Here is a tiny trained network, its code and every weight. The questions are about switching its units off for an input and a target symbol, where a switched-off unit gives its printed mean instead of its output.

import numpy as np


def w(rows, s, z=0):
    codes = np.array(rows[::2]) - 128.0
    scale = np.full(codes.shape[1], s)
    scale[-1] = z or s
    return codes * scale


def f(y):
    return y / 2 * (1 + np.tanh(0.7978845608 * (y + 0.044715 * y**3)))


def softmax(a):
    e = np.exp(a - a.max(-1, keepdims=True))
    return e / e.sum(-1, keepdims=True)


def log_softmax(a):
    a = a - a.max(-1, keepdims=True)
    return a - np.log(np.exp(a).sum(-1, keepdims=True))


def net(x, mask):
    ids = ['αβεθπφψω'.index(c) for c in x.split()]
    T = len(ids)
    res = E[ids] + P[:T]
    r = res
    for j in range(2):
        rows = slice(2 * j, 2 * j + 2)
        q, k, v = (r @ M[0][rows].T for M in (Q, K, V))
        z = softmax(np.where(np.tri(T) > 0, q @ k.T / 2**0.5, -1e9)) @ v
        o = O[0][rows]
        res = res + np.where(mask[j], z, o[:, -1]) @ o[:, :-1]
    y = f(res @ A[0][:, :-1].T + A[0][:, -1])
    res = res + np.where(mask[2:6], y, B[0][:, -1]) @ B[0][:, :-1]
    return log_softmax(res[-1] @ U[:, :-1].T + U[:, -1])


Q, K, V, O, A, B = {}, {}, {}, {}, {}, {}
E = w([
[148,165,117,183,120],'α',
[157,147,130,180,126],'β',
[143,162,155,157,106],'ε',
[119,189,94,189,172],'θ',
[148,91,132,104,163],'π',
[59,121,5,110,159],'φ',
[61,113,100,137,49],'ψ',
[90,64,119,52,87],'ω',
],0.02)
P = w([
[145,166,91,111,146],'0',
[175,38,57,136,130],'1',
[135,193,127,72,134],'2',
[94,131,138,122,162],'3',
[130,41,141,159,152],'4',
[109,204,177,83,142],'5',
[34,95,171,127,186],'6',
[70,5,192,161,161],'7',
[123,217,193,107,168],'8',
],0.013)
Q[0] = w([
[162,2,67,78,140],'H0',
[185,188,114,90,124],'H0',
[112,25,104,183,126],'H1',
[121,79,82,117,123],'H1',
],0.014)
K[0] = w([
[206,149,57,116,94],'H0',
[8,69,108,137,212],'H0',
[254,181,92,130,115],'H1',
[188,168,57,136,64],'H1',
],0.013)
V[0] = w([
[114,161,87,208,169],'H0',
[191,151,198,138,64],'H0',
[174,153,156,119,115],'H1',
[248,118,174,74,241],'H1',
],0.011)
O[0] = w([
[71,163,157,231,178,255],'H0',
[254,168,245,182,28,124],'H0',
[69,204,116,154,150,123],'H1',
[247,169,80,113,245,97],'H1',
],0.0074,0.0048)
A[0] = w([
[99,161,163,127,185,15],'N0',
[76,45,36,155,173,138],'N1',
[179,1,71,128,119,254],'N2',
[92,73,219,108,201,193],'N3',
],0.0091,0.0033)
B[0] = w([
[164,170,191,35,254,179],'N0',
[208,235,174,142,83,254],'N1',
[53,118,138,207,209,180],'N2',
[209,220,32,137,120,231],'N3',
],0.0079,0.0051)
U = w([
[60,105,29,222,172,144],'α',
[137,109,124,163,158,135],'β',
[220,193,255,98,70,95],'ε',
[11,160,213,94,236,36],'θ',
[199,124,105,8,172,185],'π',
[118,213,44,77,87,54],'φ',
[33,146,95,99,97,118],'ψ',
[109,105,39,14,118,253],'ω',
],0.0069,0.0067)

Each question gives the input, a string of symbols that net reads in full, and the target symbol t.
The units are the heads (2 rows each of Q, K, V and O) and the neurons (one row each of A and B). Each row of codes is followed by its name. A weight is (code - 128) times the scale printed after its matrix; where a second scale follows, it is the last column's (O, A, B and U).
mask holds one flag per unit, heads first, then neurons. A switched-off unit (its flag False) gives its mean, the last column of its rows in O or B, instead of its output. The means were averaged over made-up inputs and are rounded, as every weight is.
A unit's drop is (log p(t) with every unit on - log p(t) with that unit switched off) / (log p(t) with every unit on - log p(t) with every unit switched off).
The circuit of an input: a set's keep is (log p(t) with only the set's units on - log p(t) with every unit switched off) / (log p(t) with every unit on - log p(t) with every unit switched off). Starting from all 6 units, units are removed one at a time, each time the one whose removal leaves the highest keep (on an exact tie, the one counted first), for as long as the keep stays at least 0.8.
units of the circuit, in order: the units of the circuit, biggest drop first
k most important neurons: the k neurons with the biggest drops, biggest first
which heads matter: for each layer, one digit per head in row order, 1 if its drop is at least 0.15 and else 0, layers parted by /
drop of u: that unit's drop, to one decimal
input α ψ θ α ε θ φ, target φ: units of the circuit, in order => [N1]
input ε β ε ε π, target α: 3 most important neurons => [N2; N0; N3]
input π θ ω α ω π, target ω: which heads matter => 10
input α ψ α, target ψ: which heads matter => 01
input ε α π α ε ε π π β, target π: which heads matter => 11
input ω π π ε ψ ε, target ψ: units of the circuit, in order => [H1; N1]
input ε α φ, target φ: which heads matter => 10
input ε θ β, target θ: units of the circuit, in order => [H0; N0]
input ε ε ε ω ε ε ψ θ α, target ψ: units of the circuit, in order => [H1; H0]
input φ φ α, target φ: units of the circuit, in order => [N1; H0]
input α ε ε ε ω ε α, target ε: which heads matter => 10
input π θ ε, target π: units of the circuit, in order => [H1; H0]
input ω θ α, target ω: which heads matter => 10
input ε ε α α ε α ω ε ψ, target ω: 2 most important neurons => [N1; N2]
input φ φ π θ ε ε ψ α ε, target ψ: units of the circuit, in order => [H1; H0]
input φ α θ π ε ε α ψ π, target ψ: which heads matter => 01
input ψ θ β θ φ α, target φ: which heads matter => 11
input π α ε ε ε ε ψ α ψ, target ψ: which heads matter => 01
input φ φ ε φ ε ε, target φ: 3 most important neurons => [N1; N3; N2]
input θ θ θ θ ε ψ θ ω, target α: units of the circuit, in order => [N2]
input ε θ α ε ψ θ, target ψ: units of the circuit, in order => [H1]
input ψ ε π ψ ε ω π π π, target π: drop of H1 => 0.3
input α α ε π ψ β, target ψ: drop of N1 => 0.1
input θ ε ε ε ψ φ ψ θ φ, target ψ: drop of N1 => -0.2
input ε ψ ε α ε ε π ω ψ, target ω: drop of N0 => 0.0
